
[[  35   -2 -100  -47 -354  102   12  -15   48 -176   46  245 -402    6
    89 -111 -203 -146   51  220  -55  -97  151  164  -55 -100  343  210
   293   13 -210 -368]
 [ 126  104 -238 -279   46  283    8   85 -233  216   86  -65 -169   36
   -41   -7   84  290  254  -45 -179 -276  -97 -138  163  -60  -33  -70
  -231  277 -105  164]
 [ 154  104 -218 -267   82  265   -3   89 -200  221   72  -34 -182   63
   -50   -1   81  334  246  -44 -189 -280 -133 -179  164  -46  -50  -74
  -209  302 -121  130]
 [ 159    4 -191  -59  -45  276  -69  100 -364  233  -13  -49 -151  -89
  -221   70  -25  174  314  -53  -96  -45  -41  -96 -167   82  -26   -2
  -100  197 -156   99]
 [ 101   68 -134 -330  154  228   90   41  -82   75   47  -36  -92   78
    44  -99  135  342  104 -172 -198 -481 -103 -152  269   76 -122  -33
  -237  180   48  206]
 [-137 -108 -125 -112 -145  116   40   29 -161 -104  -88  196 -374  -11
    46  -82  -43  -64  114   63  148   64  -25  135 -209  131  176   17
   343   53 -147 -133]
 [  65   18  -69  -94 -335   82   14   27  134 -146   14  286 -399   93
    98  -98 -195  -78   73  260  -43 -101  112  115  -29 -141  406  175
   308   37 -273 -422]
 [ -73  -78  -76 -115 -199  112   62   22  -93 -106  -33  239 -393   22
    87 -113  -72  -91   75  132  120   36  -13  122 -110   74  234   38
   351  108 -179 -260]
 [  55   93 -116 -279  295  171   72   22  -60   62   65    6  -23   83
    75 -110  136  319   52 -146 -171 -500 -132 -149  326   98 -172  -60
  -230  185  101  150]
 [ -58  271   -8  -83  329  -86  233  -49  144  -37  -13  -26   92  -14
    35  -54  184  140 -168  -29   26 -368  -12   -5  107   95  -25  -16
  -124   33  156  194]
 [ 115  -24  -87  -41 -436  120  -27  -20  213 -137   55  152 -313   11
   103  -40 -281 -187  210  200 -182 -191  290   53  -23 -242  472  285
   291 -146 -274 -404]
 [ 144  104 -259 -213   38  292  -31   85 -295  259   99  -72 -172   -5
   -91   28   51  256  294  -18 -178 -207  -90 -141  109  -69  -39  -65
  -221  299 -134  138]
 [ -97 -167  -46  -67 -113  106   36   25 -158  -87 -128  194 -333   -7
    13  -72  -35  -37  123  -11  150   91  -67   61 -248  224  110    5
   381   54 -139 -135]
 [ -12  188 -154 -296  359   88  154    8   70  -23   14   -7  -44   53
    78  -82  168  322  -70 -115 -111 -551  -74  -85  249   80 -102  -12
  -216   90  155  234]
 [ 189   24 -154 -204  -20  297  -15  107 -266  213   14  -43 -132   21
  -129    5   41  283  253  -94 -152 -201  -90 -142   37   51  -44  -34
  -188  237 -120  130]
 [ -89 -125  -69  -87 -194  110   41   10 -114 -149  -73  225 -361   -2
    57 -117  -76  -79   64   54  106   19   -2  139 -170  146  172   67
   343   34 -130 -193]
 [ 109    4 -244  -30   29  269  -57  113 -393  274  -32  -35 -229 -156
  -236  135  -46   98  357   14   20   70  -37 -115 -275   87   44  -23
    35  222 -195   31]
 [ -60 -288  -49   -2  -40  147 -211 -108   85   81  -32  -81    0  131
    77  261  -41  -19  140 -186  -79  235 -105 -268  117 -212   -1  -87
   238 -160 -161   65]
 [ 153   11 -245  -12   -6  271  -83   78 -378  245    0  -58 -222 -154
  -243  120  -55  135  340  -31  -89   -3  -25 -127 -231   70  -22   21
   -30  208 -166   74]
 [ -91 -221  136  102  -88   20 -149 -105   48   57  -97  -58  198  196
    10  198   67    0  -56 -187   38  377 -188 -122   61 -103  -74 -170
   137 -135 -112  172]
 [-124 -203    9   56  -29   80 -202  -79    7   21  -93  -39  170  171
   -13  236   24   24 -137 -158   43  332 -158  -40   69 -141  -73 -125
    57 -182  -60  213]
 [  19  176  -47 -243  393   63  191    2   90    1   20   12   28   49
    83 -100  170  270  -96 -108  -62 -525  -85 -118  279  142 -105  -33
  -180  123  169  143]
 [  15  265  127  124  279 -157  210  -81  171  -33  -47   11  159  -37
   -80   28  135   67 -336   12  101 -134  -31    5   -8  127  -35   12
   -57   39  135  107]
 [  -9  310   48   46  351 -145  203  -58  192  -45  -39   32  121  -15
   -51   21  140  128 -331   41   81 -233  -33   15   37   88  -20   13
  -101   43  146  122]
 [ -56 -317    0   12  -88  145 -194 -122   82   51  -45 -101   49  125
    71  235  -33  -33  111 -238  -86  220  -84 -243  110 -165  -26  -68
   215 -206 -126  108]
 [-122  -92 -102 -128 -152  110   60   30 -132  -76  -58  203 -380    9
    79  -94  -36  -79  137   98  151   63  -35  107 -154   96  212   -6
   361   99 -177 -188]
 [ -27  222  119  250  125 -173   75 -108  104  -55  -61   17  214   -8
  -145  110   87    6 -427   43  114  119  -44  125  -82   24  -49    8
   -76  -36   88  159]
 [ -76  289  106  176  176 -196  146  -74  106  -22  -55   -1  240    1
   -95   55  143    9 -342   83  153   37  -34  143  -55   24    8  -46
  -101   -7   85  172]
 [ -96 -159  -95  -78  -27  167   15   34 -220  -73  -66  223 -328  -46
    22  -71  -70  -71   57   30  173   58  -60   85 -154  223   87   17
   329   98  -81 -202]
 [ -43  251  157  179  244 -187  123  -52  129  -48  -88   60  286   36
  -111   43  122   58 -412   53  161   -3  -65  127  -28  103  -37  -34
  -113  -20  126  122]
 [ -30 -324    0  -38  -66  176 -186  -90  105   87  -36  -76   22  148
    99  233  -48  -29  166 -206  -74  195  -91 -293  156 -183   29  -85
   248 -168 -164   22]
 [ 103   92 -240 -276   27  298   -2  102 -284  217   80  -64 -129   27
   -50  -23   78  264  266  -40 -153 -263  -81  -87  148  -42  -25  -77
  -256  255  -94  173]
 [ -84 -126  -91 -100 -119  157   10   32 -153 -126  -34  268 -341    4
    69 -111 -104  -91   13   99  134   13  -21  150  -82  136  164   56
   308   81 -104 -268]
 [ -91  179  175  250  123 -187   25  -70   52  -14  -87   39  345   79
  -119   92  112   -6 -389   57  182  218 -107  167  -45   22  -50  -99
   -93  -45   59  150]
 [  44  113 -184 -356  166  235  126   33 -117  104  100  -84  -86   35
    88 -106  160  271  138 -128 -169 -486  -68 -120  313   18  -81  -61
  -259  196   60  227]
 [ -83  -32  215  234  -65 -101  -70  -97   10    2 -111  -16  339  147
   -99  132  102  -11 -292  -90  120  368 -158   88  -29   -8 -102 -136
   -27 -108  -11  214]
 [ 143   -4 -127 -105 -355  158  -13    7  244  -67   74  154 -374   27
   113   17 -275 -152  220  244 -151 -179  253  -33   34 -300  517  252
   311  -71 -313 -450]
 [-110 -161   36  101  -99   48 -143 -116    3   37  -64  -98  162  116
   -24  229   52  -31 -118 -156   33  359 -122  -42   31 -153  -61 -115
    63 -159  -69  246]
 [ -26  243  172  208  153 -198  137  -80  133  -30  -83   19  246   21
  -122   65  131   30 -375   45  147   72  -59  101  -72   68  -18  -34
   -66   -9   76  143]
 [ -44 -157 -123  -11   43  163    1   65 -295   86 -164   73 -285 -127
  -145   63  -23   20  275  -75  164  145  -77  -71 -400  288   33  -25
   326   89 -144  -21]
 [ -48  -60  141  206  -10  -45 -100 -122   28   60  -49  -26  207  126
   -66  204   70  -15 -237  -73   82  394 -185  -49   41  -94  -99 -138
    56  -28  -60  138]
 [  -1  264  110  239  250 -171  128 -114  115  -53  -26   19  196  -67
  -129   72   88   13 -419   38   95  -23  -25   77  -42   91  -82   36
   -84   10  150  113]
 [ -41  228  138  221  156 -171   87  -80   92  -19  -62   30  245   24
  -126   96  108   10 -409   69  158  134  -74  123  -46   25  -28  -44
   -81   -1   73  131]
 [  26  -19 -227   43   35  188  -63   83 -391  271  -61  -33 -249 -171
  -219  147  -33   27  434   26   73  185  -56 -120 -378  103   52  -66
   175  200 -237   15]
 [ -69  207   96  241  166 -146   40  -86   44  -46  -53   26  275   -6
  -137  104   77  -15 -434   55  147  123  -45  175  -46   30  -61  -17
  -122  -53  120  160]
 [ 100  -16  -24  -10 -406   89   -6  -19  141 -165   60  236 -311   34
   102 -118 -252 -180  107  223 -121 -153  211  118   -4 -139  398  246
   288  -48 -238 -454]
 [  55   99 -105 -359  303  186  128   51  -14   50   30    7  -36  111
    83 -110  170  361    2 -155 -127 -529 -138 -149  337  110 -129  -66
  -241  178  112  182]
 [ 130 -192 -101 -144 -219  238  -95   12  270  -58  -16   88 -228   61
   103  106 -271  -78  231   23 -163 -202  215 -167   69 -211  391  230
   297 -234 -224 -328]
 [-106 -103   78  108  -72   -5 -122  -93   28   64  -74  -54  177  171
   -25  216   82    1 -139  -90   78  400 -176  -37   37 -162  -36 -168
    68  -90 -109  203]
 [ 131   88 -253 -178    7  285  -58  108 -329  261   65  -51 -158   -9
  -124   38   25  236  316    4 -140 -146  -82 -100   30  -50  -12  -67
  -198  273 -160  117]
 [  15  -30   -1  -27 -334   52   30   -8   35 -154   12  270 -340   62
   101 -153 -150 -129   72  194   -6  -39   72  142  -59  -21  299  128
   328   56 -223 -381]
 [  -3  161  -92 -272  384   89  177   10   75  -35   -6    5   15   39
    64  -84  165  291 -136 -135  -60 -537  -67  -76  248  146 -109   -5
  -210   68  198  210]
 [ -70 -318   41  -26  -18  159 -190  -73   55   80  -66  -46  112  189
    72  229   -3    2   28 -209    9  271 -161 -217  170 -133  -31 -140
   177 -150 -113   77]
 [ -84  -47  -71 -112 -277   90   56   20  -67 -115  -10  233 -362   48
   116 -143  -81 -123  111  173   88   19   25  168  -82    4  290   44
   328   80 -209 -275]
 [ -74 -321    8    1 -101  113 -210 -100  116   36  -99  -84   51  176
    63  238  -19   18  141 -245  -85  234 -106 -238   57 -166  -11  -84
   235 -239 -160  134]
 [ -65 -255  104   78  -68   77 -165 -107   39   46  -84  -63  174  170
     6  212   37    4  -73 -218   10  326 -168 -144   91  -92  -94 -129
   122 -153  -79  167]
 [ -27  -98 -235    3    4  208  -20   56 -367  146 -108  -25 -311 -214
  -192  120  -42   -8  352  -54  103  140   -6  -64 -431  192   49    6
   245   90 -159   62]
 [ 144 -130  -26  -69 -371  161  -37  -18  255  -82   22   90 -224   36
   115    3 -265 -159  282   77 -194 -206  265  -93   28 -199  429  250
   311 -198 -261 -377]
 [ -26  -34  -44 -118 -308   90   20   47   35 -162  -22  298 -328  110
   112 -142 -143  -92   37  219   51  -46   62  197  -37  -44  353  105
   288   24 -219 -357]
 [ -11  255  107   59  278 -132  230  -71  157  -67  -51   -5  178  -40
   -49  -27  151   86 -310  -32   74 -247   -1   38   20  161  -48   25
  -109   -6  181  162]
 [  44   95 -149 -325  270  201   85   38  -72   44   55   -9  -36   76
    70 -109  141  331   28 -152 -161 -522 -107 -110  317   91 -149  -43
  -266  157  118  199]
 [ 140   53 -267 -126  -57  281  -74  100 -333  214    7  -69 -192  -65
  -191   70  -10  223  321  -37 -150 -116  -26  -76 -126   -6   -5    7
  -155  182 -159  164]
 [  19  114  -71 -255  315  132  135   -1  -45   44   79  -18   38   44
   108 -148  161  244   33 -145 -132 -529  -90 -119  340  134 -160  -61
  -224  160  152  151]
 [ -67  186  143  263  192 -156   26  -80   34  -37  -62   51  322   20
  -138   96   82  -11 -454   47  168  154  -82  167  -29   62  -89  -45
  -119  -38  123  131]
 [  -4  298  -54  -64  357  -91  226  -72  204  -53  -17  -21  -16  -41
    -7   10  157  191 -223  -24  -18 -370  -15  -65   61   67  -38   43
   -89   52  144  192]
 [  24  174 -196 -314  334  151  127   10    4   34   67  -26  -96   37
    79  -69  153  318   -5 -108 -151 -535  -86 -131  295   38 -114  -23
  -228  162  121  211]
 [ -44  126  173  283  145 -157  -28  -84   57  -10  -86   67  299   84
  -148  143   73   19 -432   34  157  267 -144  104  -37   24  -97  -79
   -57  -23   51  107]
 [  25 -304 -102 -167 -138  259 -123  -53  192   74  -12  -87 -147   87
   140  228 -125  -64  295 -146 -121   21   58 -326  142 -256  229   33
   312 -207 -219  -78]
 [  20  156 -171 -278  356  143  117   -6  -10   25   80  -16  -65   25
    86  -85  142  289  -17 -118 -152 -539  -85 -129  312   70 -148  -20
  -223  158  148  182]
 [  83  102 -240 -281  191  251  -12   54 -178  113   90  -16 -109   52
     9  -56   81  327  135  -93 -218 -431 -104 -111  259    2 -137  -34
  -281  212   24  175]
 [ 121 -130 -136 -117 -253  200 -111   18  269  -84  -12  129 -273   62
    87   94 -293  -77  220   99 -173 -193  228 -100   22 -248  427  252
   295 -221 -257 -353]
 [  95  -14  -54  -86 -318  134    1   31  131 -157   40  287 -333   60
   100 -100 -247 -129   31  249  -49 -159  168  127   32 -121  412  224
   268  -10 -216 -476]]

[ 473 -493 -161    7 -170   -6 -235   -5 -139   78   98  -51  183  232
   59  177  205 -190 -603 -510 -444   34  -36 -258  247   81    9  367
   73] -> 19
[ 378 -540 -203 -112 -183   57 -289    9 -156   92   92  -50   87  245
  -18  125  210 -194 -546 -560 -287  101  -40 -228  167  137  -46  432
  159] -> 31
[-337  350  147 -117  -29 -337   65  152  262 -221  184  -51  213  139
  -98 -163   50   -7    6  197  -73   30 -301  551  531  292 -227    2
  194] -> 30
[ 531 -427 -136  -10 -177   -1 -288  -39  -79   85  173   -3  168  183
   -7  181  311 -295 -470 -621 -301   73   38 -172  213   75   82  348
   75] -> 8
[ 479 -366 -348 -214 -108  -39 -127  232  254  124   53   87  424   17
  154  122  178 -148 -378 -409 -427 -146   89  -35  141    9  -66  283
  -96] -> 54
[ 535 -456 -233  -87 -277   47 -316  -19 -157   71   41  -78  145  350
  -49  200  269 -233 -557 -548 -152   50    1 -281  247  126  -60  433
  124] -> 43
[-328   94  236 -211 -200 -476  295  350  610  182  222   27  156   68
 -260 -183   69 -289  106  496  117 -199 -154  534  446  269   25 -612
 -150] -> 28
[-329  292  194  -72  -75 -285   89  193  368 -265  154 -110  313  206
  -96  -83  171  -90  -79  181 -160  -26 -302  575  579  307 -300  -78
  117] -> 23
[-126 -332   23  198  481  313 -235 -185 -583 -618  -26  -17 -144  163
 -113  135 -217 -195 -106 -273  453   56 -297 -142  203  477    5  224
  294] -> 3
[ 320 -128 -101 -361 -104  -23   -7 -350  145  141  190  329  405 -130
  329 -190  391  -27 -239 -410 -335  -90  236    6 -242 -271  328  104
  -96] -> 44
[  82 -118 -503 -295  766  -65  695  314 -253  350 -271   -9  -67 -191
 -211  -83 -533  363  162  211  334 -275 -453  121 -444  285   43  490
  235] -> 18
[ 525 -311 -371 -226 -117   86 -159   16  116   11   67   12  463   54
  165   65  264 -128 -347 -429 -337 -141   71  -87  122  -57   -3  262
 -175] -> 2
[ 503 -470 -137   62 -262   -4 -245  -85 -217  129  118  -89  143  339
  -10  186  217 -240 -604 -465 -296   63  -21 -264  305  149   59  350
   69] -> 40
[  59 -205 -470 -342  824  -17  643  367 -147  293 -215   -8  -74 -302
 -234  -85 -425  276  215   61  249 -255 -451  158 -503  226   41  424
  205] -> 60
[ 382 -118  -45 -248 -146    1  -17 -446   66  103  233  232  422  -62
  294 -163  449  -90 -268 -391 -336  -87  201  -26 -139 -265  391   25
 -181] -> 71
[ 458 -526 -183  -68 -254   46 -298   15 -143  102   72  -88   96  333
  -79  192  269 -266 -569 -556 -206   81  -28 -247  232  166  -55  408
  143] -> 49
[-361   96  241 -246 -192 -473  355  374  669   90  103   23  262   97
 -142 -163   75 -194  -11  566  -34 -298 -185  467  440  182  -80 -650
 -184] -> 38
[ 322 -130  -86 -383 -195  -19  -43 -398   74   75  126  253  378  -10
  307 -186  406   -2 -319 -352 -280 -104  185 -116 -171 -301  271   67
  -93] -> 53
[-477  318  283 -244 -122 -385  156  148  429 -195  127   13  217  161
  -74 -212  167  -17  -50  290  -90  -48 -265  534  435  197 -245 -211
  169] -> 27
[-284  310  161  -58  -76 -453   27  316  352 -165  192  -29  187  150
 -128  -77    0  -64  -45  195 -146   28 -283  536  646  334 -267   -4
  229] -> 45
[ 301 -104  -60 -222  -73  -57   38 -367   32  113  169  258  401  -57
  352 -151  309   36 -338 -331 -445  -81  147  -21 -139 -217  303  156
  -62] -> 15
[-148 -255    4   54  362  429 -299 -314 -542 -712  -57  -15  -82  243
 -131   78  -65 -231  -37 -278  702   37 -224 -126  164  444  -31  161
  244] -> 36
[ -73 -269 -218  -48  654  407 -134 -115 -286 -702  -36  110  184 -207
  121  -21 -267 -102  164 -161  356 -202 -176  -54   26  224   89  -28
 -101] -> 14
[ 354 -155  -38 -220 -139   -4  -66 -424    6  116  253  221  333  -39
  243 -149  405 -109 -274 -429 -299  -23  179  -32 -114 -197  379   93
  -97] -> 32
[ -99 -303 -274 -139  581  421 -207   37 -180 -692 -119  157  155 -116
   53   52 -252 -156  158 -221  530 -187 -115  -20   18  329  -82   86
   24] -> 61
[-430  395  303 -127 -130 -416  181   70  336 -121  159   66  193  209
  -83 -186   98  -35  -24  335   38  -18 -211  571  466  296 -143 -158
  208] -> 0
[ 402 -596  -88   80 -157  -68 -244  122 -109  111  122  -73   91  232
   -1  222  147 -253 -644 -495 -518   61  -85 -256  320  157  -16  311
  110] -> 35
[ -24 -262 -287 -215  715 -142  781  261 -309  462 -240  -53 -214 -129
 -259  -87 -477  327   -2  243  170 -235 -526   29 -468  263  123  352
  280] -> 59
[-303  185  294 -173 -186 -447  308  320  657   34  163   -6  255  116
 -224 -115  185 -289   67  458   69 -245 -179  547  481  221  -54 -619
 -156] -> 66
[ 439 -450 -288 -134  -85   20 -131  129  155  175  185   24  362  -15
  103   72  215 -219 -357 -456 -474  -62   59    5  129   49   63  233
 -147] -> 47
[-326   67  198 -255 -153 -380  249  425  665   -6  113  -42  241  101
 -228 -108  150 -266   35  397   28 -240 -213  499  453  228 -170 -547
 -136] -> 58
[ 389   -9 -156 -367 -204  -18  -47 -384  123   93  143  286  463   -7
  312 -161  414  -11 -240 -368 -196  -98  250    6 -141 -241  258  170
  -89] -> 17
[-368  314  159  -97  -63 -401   67  249  316 -157  171    4  190  162
  -93 -128  -14  -17  -43  225  -99   37 -268  564  563  359 -266   29
  254] -> 24
[  51 -276 -405 -235  711   97  692  217 -338  276 -377  -73 -100    8
 -266   26 -404  253   16  164  471 -301 -454    6 -484  363  -10  443
  250] -> 64
[-501  340  279 -169 -139 -438  218  142  377  -69  145   59  200  198
  -62 -215   44   12  -65  395  -56  -30 -235  581  456  304 -193 -161
  203] -> 56
[-354  270  166  -75  -14 -433   59  289  331 -172  206  -10  195   78
  -56 -134  -35   -4  -61  203 -272   30 -300  531  586  292 -240  -17
  206] -> 57
[-182 -379  345   28   52  222 -174 -343 -175 -444   80  122  -94  220
 -178   30  177 -540  -43  -85  700 -107  -20 -139  155  286  281 -532
  -55] -> 21
[-361  296  163  -87  -13 -308   63  220  324 -290  168  -96  271  142
  -76 -117   84  -32  -55  177 -209    5 -336  561  579  295 -304  -28
  157] -> 42
[-351  307  125 -159  -24 -271   50  157  265 -296  130  -87  255  164
  -58 -150  100   30  -71  143 -162   19 -329  511  506  256 -318   48
  204] -> 25
